Below is a small trained network, with its code and all its weights. Each question gives an input and a target symbol and asks what happens when units are switched off, that is, made to give their printed mean instead of their output.

import numpy as np


def w(rows, s, z=0):
    codes = np.array(rows[::2]) - 128.0
    scale = np.full(codes.shape[1], s)
    scale[-1] = z or s
    return codes * scale


def norm(h):
    return h / np.sqrt((h * h).mean(-1, keepdims=True) + 1e-5)


def f(y):
    return np.maximum(y, 0)


def softmax(a):
    e = np.exp(a - a.max(-1, keepdims=True))
    return e / e.sum(-1, keepdims=True)


def log_softmax(a):
    a = a - a.max(-1, keepdims=True)
    return a - np.log(np.exp(a).sum(-1, keepdims=True))


def net(x, mask):
    ids = ['ΞΦΨαβγδεζημτω'.index(c) for c in x.split()]
    T = len(ids)
    res = E[ids] + P[:T]
    u = 0
    for l in range(2):
        q, k, v = (norm(res) @ M[l].T for M in (Q, K, V))
        z = softmax(np.where(np.tri(T) > 0, q @ k.T / 4**0.5, -1e9)) @ v
        res = res + np.where(mask[u], z, O[l][:, -1]) @ O[l][:, :-1]
        u += 1
        y = f(norm(res) @ A[l][:, :-1].T + A[l][:, -1])
        res = res + np.where(mask[u : u + 16], y, B[l][:, -1]) @ B[l][:, :-1]
        u += 16
    return log_softmax(norm(res)[-1] @ U[:, :-1].T + U[:, -1])


Q, K, V, O, A, B = {}, {}, {}, {}, {}, {}
E = w([
[223,168,162,129,66],'Ξ',
[135,133,125,145,36],'Φ',
[166,188,142,124,34],'Ψ',
[76,137,162,99,226],'α',
[88,194,159,127,113],'β',
[215,173,175,151,64],'γ',
[161,183,149,137,37],'δ',
[53,130,113,119,98],'ε',
[158,188,131,140,47],'ζ',
[77,189,111,115,77],'η',
[145,221,187,124,125],'μ',
[156,187,204,107,209],'τ',
[66,2,79,118,123],'ω',
],0.0084)
P = w([
[127,119,133,155,129],'0',
[124,157,83,131,139],'1',
[158,134,84,103,123],'2',
[126,132,136,188,132],'3',
[92,155,128,105,115],'4',
[155,159,54,162,167],'5',
[150,96,159,134,107],'6',
[90,146,114,182,124],'7',
[122,157,85,5,100],'8',
[92,108,222,183,100],'9',
[122,103,179,90,78],'10',
[202,118,95,92,130],'11',
[144,128,128,25,116],'12',
],0.021)
Q[0] = w([
[148,128,90,3,113],'L0H0',
[165,91,128,114,90],'L0H0',
[4,152,205,89,76],'L0H0',
[164,28,242,61,96],'L0H0',
],0.029)
K[0] = w([
[156,51,217,115,91],'L0H0',
[86,139,146,125,151],'L0H0',
[183,112,79,21,130],'L0H0',
[55,166,179,3,90],'L0H0',
],0.03)
V[0] = w([
[54,153,64,193,21],'L0H0',
[42,80,136,99,176],'L0H0',
[147,249,202,118,144],'L0H0',
[67,185,86,132,171],'L0H0',
],0.014)
O[0] = w([
[85,81,223,40,107,255],'L0H0',
[96,132,100,131,250,158],'L0H0',
[30,198,98,183,60,71],'L0H0',
[136,139,88,91,173,125],'L0H0',
],0.015,0.0044)
A[0] = w([
[136,78,138,150,104,161],'L0N0',
[128,134,124,25,115,22],'L0N1',
[109,162,71,104,127,105],'L0N2',
[95,65,180,214,160,104],'L0N3',
[130,130,127,131,126,68],'L0N4',
[83,5,56,138,111,106],'L0N5',
[149,84,141,127,154,117],'L0N6',
[135,132,99,158,144,105],'L0N7',
[133,68,72,137,127,57],'L0N8',
[157,142,80,79,152,235],'L0N9',
[141,204,116,62,116,206],'L0N10',
[176,91,128,143,154,1],'L0N11',
[91,129,181,159,145,127],'L0N12',
[136,102,178,156,162,123],'L0N13',
[172,123,117,82,124,212],'L0N14',
[154,123,108,128,108,96],'L0N15',
],0.031,0.0048)
B[0] = w([
[132,111,128,188,118,178],'L0N0',
[176,91,168,3,107,254],'L0N1',
[161,148,59,75,154,196],'L0N2',
[207,144,77,91,153,172],'L0N3',
[131,131,122,132,126,128],'L0N4',
[108,75,48,139,88,194],'L0N5',
[159,142,73,208,136,245],'L0N6',
[141,120,133,215,144,163],'L0N7',
[104,87,133,160,156,153],'L0N8',
[198,114,149,81,182,233],'L0N9',
[90,181,81,123,82,201],'L0N10',
[164,125,108,254,100,205],'L0N11',
[180,128,133,160,98,173],'L0N12',
[128,159,85,170,124,221],'L0N13',
[207,102,117,159,107,238],'L0N14',
[115,119,155,141,145,137],'L0N15',
],0.041,0.011)
Q[1] = w([
[108,111,168,163,169],'L1H0',
[171,163,130,122,137],'L1H0',
[207,251,156,115,114],'L1H0',
[160,168,159,136,147],'L1H0',
],0.013)
K[1] = w([
[48,131,187,110,180],'L1H0',
[153,103,67,152,105],'L1H0',
[210,11,3,145,52],'L1H0',
[123,64,103,133,119],'L1H0',
],0.011)
V[1] = w([
[44,5,45,126,117],'L1H0',
[154,180,145,145,127],'L1H0',
[111,59,86,130,125],'L1H0',
[100,98,132,150,136],'L1H0',
],0.025)
O[1] = w([
[122,4,68,155,113,84],'L1H0',
[142,165,162,113,121,189],'L1H0',
[146,63,110,167,120,253],'L1H0',
[124,111,104,134,109,12],'L1H0',
],0.032,0.005)
A[1] = w([
[120,127,135,132,137,107],'L1N0',
[9,141,109,45,83,116],'L1N1',
[143,106,138,92,175,18],'L1N2',
[145,229,184,204,193,31],'L1N3',
[141,130,172,201,92,98],'L1N4',
[37,64,204,36,79,63],'L1N5',
[169,247,207,103,132,102],'L1N6',
[86,60,179,86,64,70],'L1N7',
[114,121,101,2,184,32],'L1N8',
[57,111,192,240,66,30],'L1N9',
[116,89,103,72,248,1],'L1N10',
[139,69,69,36,116,147],'L1N11',
[52,142,38,117,132,142],'L1N12',
[132,73,182,69,143,98],'L1N13',
[212,65,176,30,172,67],'L1N14',
[166,95,231,161,104,144],'L1N15',
],0.021,0.0043)
B[1] = w([
[143,117,125,150,141,128],'L1N0',
[253,120,121,60,84,188],'L1N1',
[144,160,82,142,105,139],'L1N2',
[47,152,113,73,80,159],'L1N3',
[112,86,105,71,143,172],'L1N4',
[167,174,206,233,220,172],'L1N5',
[129,206,128,70,178,187],'L1N6',
[85,88,203,197,104,174],'L1N7',
[180,59,91,36,102,161],'L1N8',
[15,45,205,141,157,153],'L1N9',
[211,191,178,165,248,147],'L1N10',
[138,226,151,166,129,228],'L1N11',
[69,96,158,212,114,204],'L1N12',
[84,90,86,71,71,158],'L1N13',
[15,46,87,172,74,252],'L1N14',
[186,158,52,156,159,193],'L1N15',
],0.041,0.012)
U = w([
[57,89,145,90,178,145],'Ξ',
[84,58,26,25,86,52],'Φ',
[153,158,205,168,133,52],'Ψ',
[86,115,151,88,183,137],'α',
[134,173,122,108,255,120],'β',
[4,190,43,193,156,77],'γ',
[147,161,199,154,153,70],'δ',
[218,21,79,125,152,89],'ε',
[154,169,219,158,150,82],'ζ',
[163,99,188,73,97,69],'η',
[165,185,150,23,104,142],'μ',
[96,254,75,110,49,123],'τ',
[140,82,122,200,99,254],'ω',
],0.0081,0.0077)

Each question gives the input, a string of symbols that net reads in full, and the target symbol t.
The units are the heads (4 rows each of Q, K, V and O) and the neurons (one row each of A and B). Each row of codes is followed by its name. A weight is (code - 128) times the scale printed after its matrix; where a second scale follows, it is the last column's (O, A, B and U).
mask holds one flag per unit, layer by layer, with each layer's heads first. A switched-off unit (its flag False) gives its mean, the last column of its rows in O or B, instead of its output. The means were averaged over made-up inputs and are rounded, as every weight is.
A unit's drop is (log p(t) with every unit on - log p(t) with that unit switched off) / (log p(t) with every unit on - log p(t) with every unit switched off).
The circuit of an input: a set's keep is (log p(t) with only the set's units on - log p(t) with every unit switched off) / (log p(t) with every unit on - log p(t) with every unit switched off). Starting from the 12 units with the biggest drops (on a tie, the unit counted first), units are removed one at a time, each time the one whose removal leaves the highest keep (on an exact tie, the one counted first), for as long as the keep stays at least 0.8.
circuit, biggest first: the units of the circuit, biggest drop first
most important unit: the unit with the biggest drop
top k neurons: the k neurons with the biggest drops, biggest first
k most important neurons of layer l: the k neurons of layer l with the biggest drops, biggest first
input ω τ ω μ μ μ ω, target τ: circuit, biggest first -> (L0H0; L0N11; L1N11)
input ω δ ω μ τ τ ω γ, target γ: most important unit -> L0H0
input τ α η μ ω μ ε μ Φ, target Φ: circuit, biggest first -> (L0N1; L1N14)
input ω Φ μ ε Ξ Φ, target Φ: circuit, biggest first -> (L0H0; L1N14; L0N1)
input μ Φ τ μ δ, target τ: circuit, biggest first -> (L0N5; L1H0; L1N3)
input ε ε γ ζ, target Φ: circuit, biggest first -> (L0H0; L1N14; L0N1)
input τ τ τ, target τ: circuit, biggest first -> (L0N5; L1H0; L1N3)
input τ ζ ω ε ω η ε η α, target Φ: circuit, biggest first -> (L0N1; L1N14)
input Φ ω μ ω μ ω α ω ε τ τ, target Φ: circuit, biggest first -> (L0N1; L1N14; L0N11)
input τ ω τ μ β ω μ δ ω Ξ μ Ξ ζ, target τ: top 4 neurons -> (L0N1; L0N9; L0N10; L1N12)
input ε Φ δ μ τ μ ω, target γ: top 2 neurons -> (L0N1; L0N7)
input ω ω γ Ξ ω ω τ ω ω α η α, target β: top 3 neurons -> (L1N10; L0N1; L0N14)
input α δ ω, target β: top 2 neurons -> (L1N10; L0N9)
input ω ζ β τ η τ, target γ: 2 most important neurons of layer 1 -> (L1N12; L1N1)
input β ω δ τ τ μ β α μ, target μ: top 4 neurons -> (L0N6; L0N11; L1N1; L0N5)
input ω τ τ δ, target γ: top 3 neurons -> (L0N1; L0N7; L1N12)
input ω τ ω α ω μ Φ μ μ ω ω, target τ: 2 most important neurons of layer 0 -> (L0N6; L0N11)
input ω α μ τ τ μ ζ, target γ: top 3 neurons -> (L0N1; L0N7; L1N12)
input τ τ ω ε, target γ: circuit, biggest first -> (L0H0; L0N14; L1N1)
input Φ ω τ Ψ τ μ α ω α μ τ μ Ξ, target γ: top 3 neurons -> (L0N1; L0N14; L0N7)
input η α η Ξ Φ Φ τ γ μ ω μ ω Ψ, target τ: circuit, biggest first -> (L0N10)
input ω δ ω γ α μ Ξ, target β: top neuron -> (L1N10)
input η τ ζ ε, target γ: 3 most important neurons of layer 0 -> (L0N1; L0N7; L0N9)
